Below are the code and all the weights of a small trained network. Each question names an input and a class and asks about switching units off, where a switched-off unit gives its printed mean instead of its output.

import numpy as np


def w(rows, s, z=0):
    codes = np.array(rows[::2]) - 128.0
    scale = np.full(codes.shape[1], s)
    scale[-1] = z or s
    return codes * scale


def norm(h):
    return h / np.sqrt((h * h).mean(-1, keepdims=True) + 1e-5)


def f(y):
    return np.maximum(y, 0)


def log_softmax(a):
    a = a - a.max(-1, keepdims=True)
    return a - np.log(np.exp(a).sum(-1, keepdims=True))


def net(x, mask):
    res = np.array(x, float).reshape(1, 2) / 4 @ E
    u = 0
    for l in range(4):
        y = f(norm(res) @ A[l][:, :-1].T + A[l][:, -1])
        res = res + np.where(mask[u : u + 5], y, B[l][:, -1]) @ B[l][:, :-1]
        u += 5
    return log_softmax(norm(res)[-1] @ U[:, :-1].T + U[:, -1])


A, B = {}, {}
E = w([
[49,26,250,252],'x0',
[171,241,155,203],'x1',
],0.0027)
A[0] = w([
[115,68,152,72,160],'0.n0',
[170,147,137,177,145],'0.n1',
[100,109,138,48,107],'0.n2',
[108,101,36,75,52],'0.n3',
[27,133,31,1,3],'0.n4',
],0.0042,0.0025)
B[0] = w([
[211,123,172,122,233],'0.n0',
[127,155,71,102,211],'0.n1',
[70,127,141,154,193],'0.n2',
[74,210,115,106,212],'0.n3',
[103,254,142,116,250],'0.n4',
],0.0054,0.0019)
A[1] = w([
[48,146,219,178,166],'1.n0',
[75,15,77,146,97],'1.n1',
[87,2,191,141,219],'1.n2',
[155,134,58,197,250],'1.n3',
[191,27,187,58,144],'1.n4',
],0.006,0.0013)
B[1] = w([
[81,140,56,113,243],'1.n0',
[174,154,106,35,176],'1.n1',
[179,96,69,101,255],'1.n2',
[129,99,88,154,182],'1.n3',
[147,101,22,2,180],'1.n4',
],0.0085,0.0043)
A[2] = w([
[129,113,184,113,10],'2.n0',
[252,119,86,130,6],'2.n1',
[72,234,150,117,211],'2.n2',
[254,159,101,70,152],'2.n3',
[114,141,164,194,254],'2.n4',
],0.0061,0.0008)
B[2] = w([
[138,92,117,131,128],'2.n0',
[181,88,215,223,195],'2.n1',
[142,1,122,125,223],'2.n2',
[146,115,148,193,253],'2.n3',
[159,59,100,39,142],'2.n4',
],0.0062,0.0047)
A[3] = w([
[149,72,71,111,194],'3.n0',
[100,107,57,123,135],'3.n1',
[137,92,103,2,250],'3.n2',
[107,67,161,112,86],'3.n3',
[171,178,65,118,99],'3.n4',
],0.0063,0.002)
B[3] = w([
[101,228,159,105,249],'3.n0',
[99,156,123,115,210],'3.n1',
[140,178,254,171,254],'3.n2',
[186,155,117,96,139],'3.n3',
[45,27,160,137,175],'3.n4',
],0.0052,0.0064)
U = w([
[108,212,254,77,205],'0',
[223,129,141,207,194],'1',
[199,101,104,8,194],'2',
[36,163,59,133,205],'3',
[108,105,161,115,3],'4',
[99,94,164,118,35],'5',
[106,106,159,114,30],'6',
],0.017,0.0072)

Each question gives the input, the list of numbers given to net, and the class t.
The units are the neurons (one row each of A and B). Each row of codes is followed by its name. A weight is (code - 128) times the scale printed after its matrix; where a second scale follows, it is the last column's (A, B and U).
mask holds one flag per neuron, layer by layer. A switched-off neuron (its flag False) gives its mean, the last column of its row in B, instead of its output. The means were averaged over made-up inputs and are rounded, as every weight is.
A unit's drop is (log p(t) with every unit on - log p(t) with that unit switched off) / (log p(t) with every unit on - log p(t) with every unit switched off).
The circuit of an input: a set's keep is (log p(t) with only the set's units on - log p(t) with every unit switched off) / (log p(t) with every unit on - log p(t) with every unit switched off). Starting from the 12 units with the biggest drops (on a tie, the unit counted first), units are removed one at a time, each time the one whose removal leaves the highest keep (on an exact tie, the one counted first), for as long as the keep stays at least 0.8.
circuit, biggest first: the units of the circuit, biggest drop first
k most important neurons: the k neurons with the biggest drops, biggest first
drop when u is switched off: that unit's drop, to one decimal
input [8,4], class 3: circuit, biggest first	1.n0
input [1,5], class 3: circuit, biggest first	1.n2, 3.n2
input [2,0], class 2: circuit, biggest first	0.n4, 1.n2
input [0,-8], class 0: 2 most important neurons	0.n4, 0.n3
input [-5,1], class 1: 3 most important neurons	1.n0, 2.n3, 1.n4
input [0,4], class 1: 2 most important neurons	1.n0, 0.n1
input [6,-1], class 2: 2 most important neurons	1.n2, 0.n4
input [0,3], class 1: 2 most important neurons	1.n0, 0.n1
input [6,1], class 3: 3 most important neurons	1.n0, 2.n2, 1.n2
input [0,2], class 1: 2 most important neurons	1.n0, 0.n1
input [8,-2], class 2: drop when 1.n2 is switched off	0.7
input [-2,-1], class 0: drop when 0.n1 is switched off	0.0
input [-2,4], class 1: drop when 1.n0 is switched off	1.3
input [4,2], class 3: circuit, biggest first	1.n0
